Known rows, with every step that occurs:
fola, gume, runo: [ 11   9  17 -14   1  -1  -9   0  -4  -1   5   2  13  -4  -2  -8  -1  -2
   7   3 -11  -6  -2   8 -16  -2  -4  16  -1  -3]
nifi, subi, lelik, kunuv, fola, navabu: [ 29  -8   7  43  14  -5 -17 -29   1  11   8 -10 -14 -24  11   3   2   7
  -9   2  10   1 -45  -6  -4  15   3   2   3 -15]
lelik, kunuv: [  4  -4   9   1  22   1  -4   0  -3  -4  -2   0 -13 -12   2   7   1   7
   1  -6   2  -7   7   2  -5   3   2  -2   2  10]
subi, kunuv: [ -4  11   7  -8  19  -1  13  -1   8   4  -7 -11   0  -9   5  -7  -3  10
   5  -4  -2  -6   3   2   1   0  -6  -1  -2 -28]
subi, kunuv, navabu, fola, runo: [ 24  12  31   5  -9   0   8 -12  23   4   7 -47  -1 -25  11 -12  -7  19
   9  -4   8  13  15  -3  18  25 -12  14  -6 -45]
navabu, gume, nifi, subi: [ -6  -3  -5   9  -2  16  -5   9   2   3  12 -17 -19   8  -1   3  -3   1
  -7  -2  -8 -13 -40 -13   4   8   0  -7  -7   5]
fola, gume, lelik, kunuv: [  3   1  21  -6   9  -2 -13  -9  -9  -4  -3   6 -13 -18   5   9  -3  -8
   5  -3   3 -17   5  -3  -4   8   9 -13 -10  10]
subi, kunuv, navabu, fola: [ 18   5  30  19  -5   1  14 -10  15  -1  -3 -37 -17 -12   8 -14   3  23
  10  -6  -1  11   6  -4  16  22 -12  16  -5 -41]
subi, nifi, gume, lelik: [ -4  -9  40   7 -19   3   5   9  -7   4 -11   9 -13  -8  -2   1  -4   8
  -4  -1  25  -2 -16  -5   2 -12   0 -18  -2  17]
nifi, subi, lelik, kunuv, fola, runo: [ 20  -4  15  24  18  -2 -17 -31   2  16  14 -18   2 -32  11  15  -8   8
  -6   6  11   4 -33  -3 -11  11  -5  -6   1 -26]
nifi, subi, kunuv, fola, navabu, gume: [  5  -1  -4  27  -7  -1   2  -5  20  13   8 -18  -8  -9  21 -10  -7   5
  -5  -1  -1   4 -32 -12  24  16  -2  -4  -2 -35]
nifi, gume, runo: [ -1  -5  17  10   7   3  -6  18   0  -2  -2  -3  -5   1  -5  -5  -1   8
   2  -4   6  -3  -5   4 -10 -12   0  11   8   1]
navabu, fola: [ 13  -4  24   9 -17   5   4  -6   5  -7   4 -12   0   7  -3  -7   5   7
   2   2   1  11   9  -6   2  18  -3  11   2  -7]
fola, navabu, gume: [  9 -14  -5  17 -23  -5  -2  10   8  -3   7  -4  -2  -4  11 -11  -6  -3
  -9  -3   7   3 -13 -11  16   9   9   2  -2   4]
lelik, subi: [-10   0   8   0  -6  -1  10  -4  -5   1   3  15  -1   7  11   9   4  13
  -3   4   7   5 -16   3  -8   2  -4  -1  -1   8]
nifi, lelik, subi, kunuv, fola, gume: [ -5   7  15 -14  -7  -8   5 -22   4  16  -3  -9  27 -20  22   1 -11  27
  -8   7 -16   4 -20   9  -1  21 -15  13  -3 -32]
lelik, subi, kunuv: [-16   7   9  -9  10   0  25  -4   3   5  -2   9  -3  -3  16   1   3  21
   2  -1   5   1 -12   6  -5   2  -9   2  -2 -17]
nifi, lelik, subi, kunuv, navabu: [ -1   2   6  11   6  -3  18  -9   2   9 -11 -18  -3 -16  19   8  -2  38
  -1  -1   1   3 -19   7  12  14 -14   7 -11 -26]
nifi, gume, lelik: [-11  -9  18  15  -1   2  -8  12  -1   3  -6   3 -15   0   0   3  -4 -13
   1  -5  19  -7  -5  -5   8  -3   9 -16  -3   4]
lelik, subi, kunuv, fola: [-13   5  11  -1  -2  -5  23 -15  10  15   3  -2  -1  -9  20  -1  -4  29
  -1   2  -6  13 -18  10  -2   9  -7  12   3 -20]
kunuv, navabu, gume, runo: [ 10 -15  12  33  -5  -1   5  10   5  -1   6 -12 -14  -2   5 -13  -5  25
   5  -7  -2   6 -18  -4   8  -4   3  17  -5  -7]
lelik, kunuv, navabu, gume, runo: [ 12 -20  14  34  19  -2   1   9   1  -6   5 -14 -28 -13   6  -4  -6  34
   7 -12  -2   0 -13  -4   1  -3   7  15  -3   3]
kunuv, fola, navabu, gume, lelik: [  8 -18   7  33 -35 -10   6  -2  12   8   8  -1  -4  -8  12  -7 -15   1
  -9  -1  10   8 -21 -12  30  19  25   5  -3   4]
fola, navabu, runo: [ 14  -5 -11  10 -18  -9   6   6   5  -2   5  -7  -7 -11  -1 -17   2  -9
 -11  -6  10   7  -4 -10  21  17   1   3   1   1]
nifi, gume: [ -9  -4   8   8   2   0 -20  12   1  -1  -3  -4 -10  -1   2  -2  -3  -5
  -5  -6   7  -3  -2  -2   0  -8  -2 -10   4   3]
fola, runo: [  7   9  11 -14  -4  -1  -7  -2   7   5   9 -11  17 -14   4   4  -9  -4
  -1   3   9   4   8   3   3   5   0   2  -1  -1]
nifi, lelik, subi: [ -7  -9   5   4  -6  -1   9  -4  -9   3  -4   6  14   1   9  16   0  21
  -9   8  -1   2 -17   4  -2  10  -7   8  -2   1]
kunuv, fola, navabu, runo: [ 16 -11 -10  16 -31 -14   5  -7  11   9  12 -14  -2 -16   2 -22  -5  -2
 -13  -5   0  18 -10  -6  26  21   5  12   8  -6]
fola, navabu: [ 17   0  -3   5 -16  -3  -3   2   8  -1   3  -4   1  -6   4  -3   2  -3
  -4   0   9   1  -5  -2   9  13   6   3   2   5]
subi, nifi, lelik, kunuv, fola: [ 14 -14  29   7  -3  -1   7 -18  -3   9  -9 -10  12 -28   2   5 -11  39
 -11   5  -1   6  -9   7  -9   9  -6  16   7   5]
subi, lelik, kunuv, fola, navabu: [ 31 -16   7  34   5 -14  -9 -20   6   7   5 -15  -4 -33  10  -1  -7  16
 -11  -2  12   8 -29   0  -6  17  11  13   7 -13]
navabu, fola, gume, nifi, lelik, subi: [ 14   3  32 -20 -30   7  -1 -11  -2  -3   7 -24  18  -4   1   3  -2  23
 -11   8 -15  -3 -20   2 -11  43 -12  20  -5   2]
kunuv, fola: [  3  -3   2   8 -12  -5   3 -12   6  10   6  -5   4  -4   4  -3  -7   9
  -3   1  -5  11  -6   3   4   7   2  11   7  -4]
gume, nifi: [  6   4   0 -13  -2   7   5   3   3   1   5 -19  -6  -5  -8   3  -4   6
  -3  -2  -8 -10 -12   4  -3  10   5  11   2  13]

Rows:
[ 11  -7  19  -7 -15   2  14  -3  -6   3 -13  -2  20 -11  -4   2  -5  26
 -10   8   5   1 -17   1  -5   2 -12   1  -2   6] : subi, nifi, lelik
[ 32   9  30  -5 -31   5 -15 -15   8  -2  14 -43 -16 -13  -1 -14   1  13
   1  -5 -15   1 -12  -2   3  35  -5  21  -8  -7] : kunuv, navabu, fola, gume, nifi
[ 11   0  14  -3   6  -4  -7 -15   9   9  13 -18  10 -30  10   7 -14  13
  -4   0   2   6   8   4  -2  12   4  16   8  -3] : lelik, kunuv, fola, runo
[  4 -15  21  35  13   0 -17   4  -2  -1  -8 -11 -47 -22   8  10  -2  13
   4 -15  19  -9  -1  -7  12  -2  10 -13  -8   9] : nifi, gume, lelik, kunuv, navabu
[ 21  -2  12 -14   8   4  -3 -12  11  12  10 -45  16 -40  -2  18 -26  29
 -13   3  -6  -9  -5  10   0  32   6  28   7   3] : gume, nifi, lelik, kunuv, fola, runo
[ 11  -4   5  29  38   3 -17 -18 -11   1  -3  -1 -18 -13   4  11   8   4
  -1   0   9  -9 -32  -9 -20   0  -5 -16  -4 -14] : nifi, subi, lelik, kunuv
[ -4   2  -2  31  10   4   0  -3  10   7   1 -20 -29  -6  19  -5  -2  12
   7  -8  -4   0 -27 -17  23   1 -12 -16 -16 -36] : nifi, subi, kunuv, navabu, gume
[  3   8  16 -10 -10  -3  -9  -6  -8   3  -2   8   2  -7   4   2  -3 -16
   4   1   1  -8  -1  -3   5   7   7 -11 -13   3] : fola, gume, lelik
[ 13 -14  11  30  19 -13  -5 -24  -2   8   2  -9  -5 -27   7   3  -6  19
  -7  -1   2   5 -22   2 -15   9   6   9   5 -17] : subi, lelik, kunuv, fola
[ -8 -12  24  19  22   4 -12   9  -6  -3  -9   3 -31 -13   3  14  -3   2
   1 -10  19 -15   5  -5   1  -2  12 -15  -2  13] : nifi, gume, lelik, kunuv
[  5  -2  42  24 -17   2  37 -14   6   3  -2 -13 -26  -6  17   0   5  33
  11  -2  13  12 -11  -4  18  25  -3   8 -13 -28] : gume, lelik, subi, kunuv, navabu, fola
[  4  -7  -1  28   8   7  -8  -3  -2   7  11 -18 -17  -3   0   1  -6   1
 -12   0   3  -9 -64 -17  -7   7   1  -9  -9 -13] : navabu, gume, nifi, subi, lelik
[ 16  -6   9  23  22   6  -8 -25  -2  13  10 -27 -24 -22   0  12  -4  18
  -7   0  -5  -9 -53  -3 -17  17   2   8   3  -9] : gume, nifi, subi, lelik, kunuv, fola
[ 19  -7  22  13  16 -10 -10 -25   5  13  12 -20  11 -42  11   7 -17  17
  -9   2  12   5 -14   4 -12  12   4  10   5 -18] : subi, lelik, kunuv, fola, runo
[  6 -15   4  23 -22  -3   5  10   6   0   4   3 -10  -5   9  -3  -9  -9
  -6  -1  19  -2 -13 -16  26  12  22  -8 -10  12] : fola, navabu, gume, lelik
[ -3   8   4  -1   3  -5  15 -12  14  13  -2 -18   3 -15   9  -7 -10  17
   2  -3  -9   6  -1   5   6   6  -2  13   4 -33] : subi, kunuv, fola
[ 19  10  41   6 -21  -3   1 -17   7   0  -4 -29 -18 -18  12 -11   0   9
  14  -3   1   2   7  -8  18  26  -4   2 -19 -39] : subi, kunuv, navabu, fola, gume, lelik
[ -9  10  31  -8  -9  -5  32 -16  12  21   9  -2  10 -22  21  12 -15  21
  -1   6  14  10 -12   7  13  16   3   5  -4 -20] : gume, lelik, subi, kunuv, fola, runo
[ 21  -9   4  12  -6  -6  -4 -12   9   4   7 -11  -8 -23   9   0  -6  15
  -4  -4   2   6  -4   2   7  20  11  17   9   7] : lelik, kunuv, fola, navabu
[ 18   6  26 -11 -25   0 -13 -10   3  -7   5 -12  11   0   3 -13   4  -9
   2   3  -6   5   8  -4  -2  23  -8   7  -4 -15] : navabu, fola, gume
[  4   7  -4  -5   5  18  -4  -3   0   4   7 -15 -15   3  -7   8   5   0
   0   0  -9 -14 -29  -4  -3   8  -3  -6  -4   7] : gume, nifi, subi
[ 16 -15   4  15 -10  -1  -2   0  16   4  17 -31 -16 -25   8  -4 -15  23
 -13  -9  -4  -5 -29  -5   9  28  20  21   7  19] : lelik, kunuv, fola, navabu, gume, nifi
[ 33 -11  27  18   3   9   0  -9   4  -7  -1 -57 -18 -23  -6   6  -5  39
   0  -6  -8  -7  -3  -2   6  41  -1  26  -3   1] : gume, nifi, lelik, kunuv, navabu, fola
[ 13  -8  11  17  -5 -10 -10  -9 -11   0  -1 -12 -37 -31   6  -6  -3  -4
   3 -13   3  -8   1 -13  21  15   4 -11 -17   3] : fola, gume, lelik, kunuv, navabu, runo
[ -9 -14   0   0 -14   7  14   8  -1   3   7 -14   3   1   6  11 -13  27
 -19   2  -7  -7 -39  -2   1  20   2  11  -6  10] : navabu, gume, nifi, lelik, subi
[  4  -9   7   9  11  -2  -2 -13   3   5   5  -9  -8 -19   6   4  -6  19
   0  -3  -8   4   2   5  -3   9   6   9   9   2] : lelik, kunuv, fola
[-27   1  24   5   7   1  16   8   0   6 -10   8 -18  -4  17  10   0  11
   1  -5  20  -7 -13   1   3  -3   0 -15  -6 -11] : nifi, gume, lelik, subi, kunuv
[ 25  -5  10  33  27   7 -17 -19  -4   6   7 -33 -44 -26   0  13   4  17
  -1  -6   2 -15 -57  -7 -12  12  -2  -1  -9  -8] : gume, nifi, subi, lelik, kunuv, navabu
[ -1 -13  10  16   0   2  12  15   2  -4   5   0   3   6  -1  -8  -6  15
   1  -2  -1   3 -15  -5  -5  -6   4  16   0  -1] : navabu, gume, runo
[ 16  -8   6  18  14  -1 -10  -8  -2  -3  -1 -15 -31 -21   8   6   2  20
   5 -10   0  -2  -1   0   6   4   2   0  -3   5] : lelik, kunuv, navabu
[ 17 -16  -2  13  16  -1   1  -2  -3   0  -1 -49 -27 -35 -10   1  -9  28
 -10 -13  -9 -13 -13  -5  17  28  -3  15  -6   2] : gume, nifi, lelik, kunuv, navabu, runo
[ -3 -11  48  -1 -14   6  17  12  -7   2  -2  19  -1   0   2  -4   4  40
  -4   3  17   9 -37  11 -28 -18 -13   8   9  21] : lelik, subi, nifi, gume, runo
[ -1  12  49 -10 -20   2  23 -16   1   1  -1   1   0  -3  16  -4   3   9
   6   3   4   1  -3  -4   1  28  -5   2 -12 -27] : navabu, fola, gume, lelik, subi, kunuv
[-13   2  10  -5  13   1  26  -3   1   6 -13  -5  15  -7  12  10  -3  29
  -4   5  -1  -4 -12   7  -2  11 -13   8  -5 -27] : nifi, lelik, subi, kunuv
[ 22 -22  -8  23  -1 -12   2  -9   4   5   0 -26   3 -32   0  -7 -10  15
 -17  -5   2   5  -2  -6  23  33   4  22   7  -4] : nifi, lelik, kunuv, fola, navabu, runo
[ 14   6   6 -18 -19  -2 -15 -14   2  13   6 -34  21 -21  -2  -2 -18   9
 -14   5 -25  -9 -18   7   0  27  -1  23  -1  -4] : kunuv, fola, gume, nifi, lelik
[  7 -11   8  29  29   9 -11  -4  -5   1   9 -19 -29 -16   2  12  -5  11
 -10  -5   3 -19 -60 -16 -15  10   3 -10  -8  -4] : navabu, gume, nifi, subi, lelik, kunuv
[  2 -16   5  18 -18   3   8   2   1   6   6 -27 -12  -9  11  11 -11  41
 -15  -2  -7  -2 -47  -2  10  20   0  11 -12   6] : kunuv, navabu, gume, nifi, lelik, subi
[ -6  13  -1   1  23  10   9  -4   5   6  -4  -8 -11   0   5   1   6  -2
   7   0  -1  -9 -13  -6   3  -1 -14 -15  -5 -31] : nifi, subi, kunuv
[ -3  -5  27  -1 -13   3  -8   9  -3   2  -7   6  -5  -7   0  -7  -1  13
  -8  -1  14   3 -15   1 -11 -15 -11 -12   5  13] : subi, nifi, gume
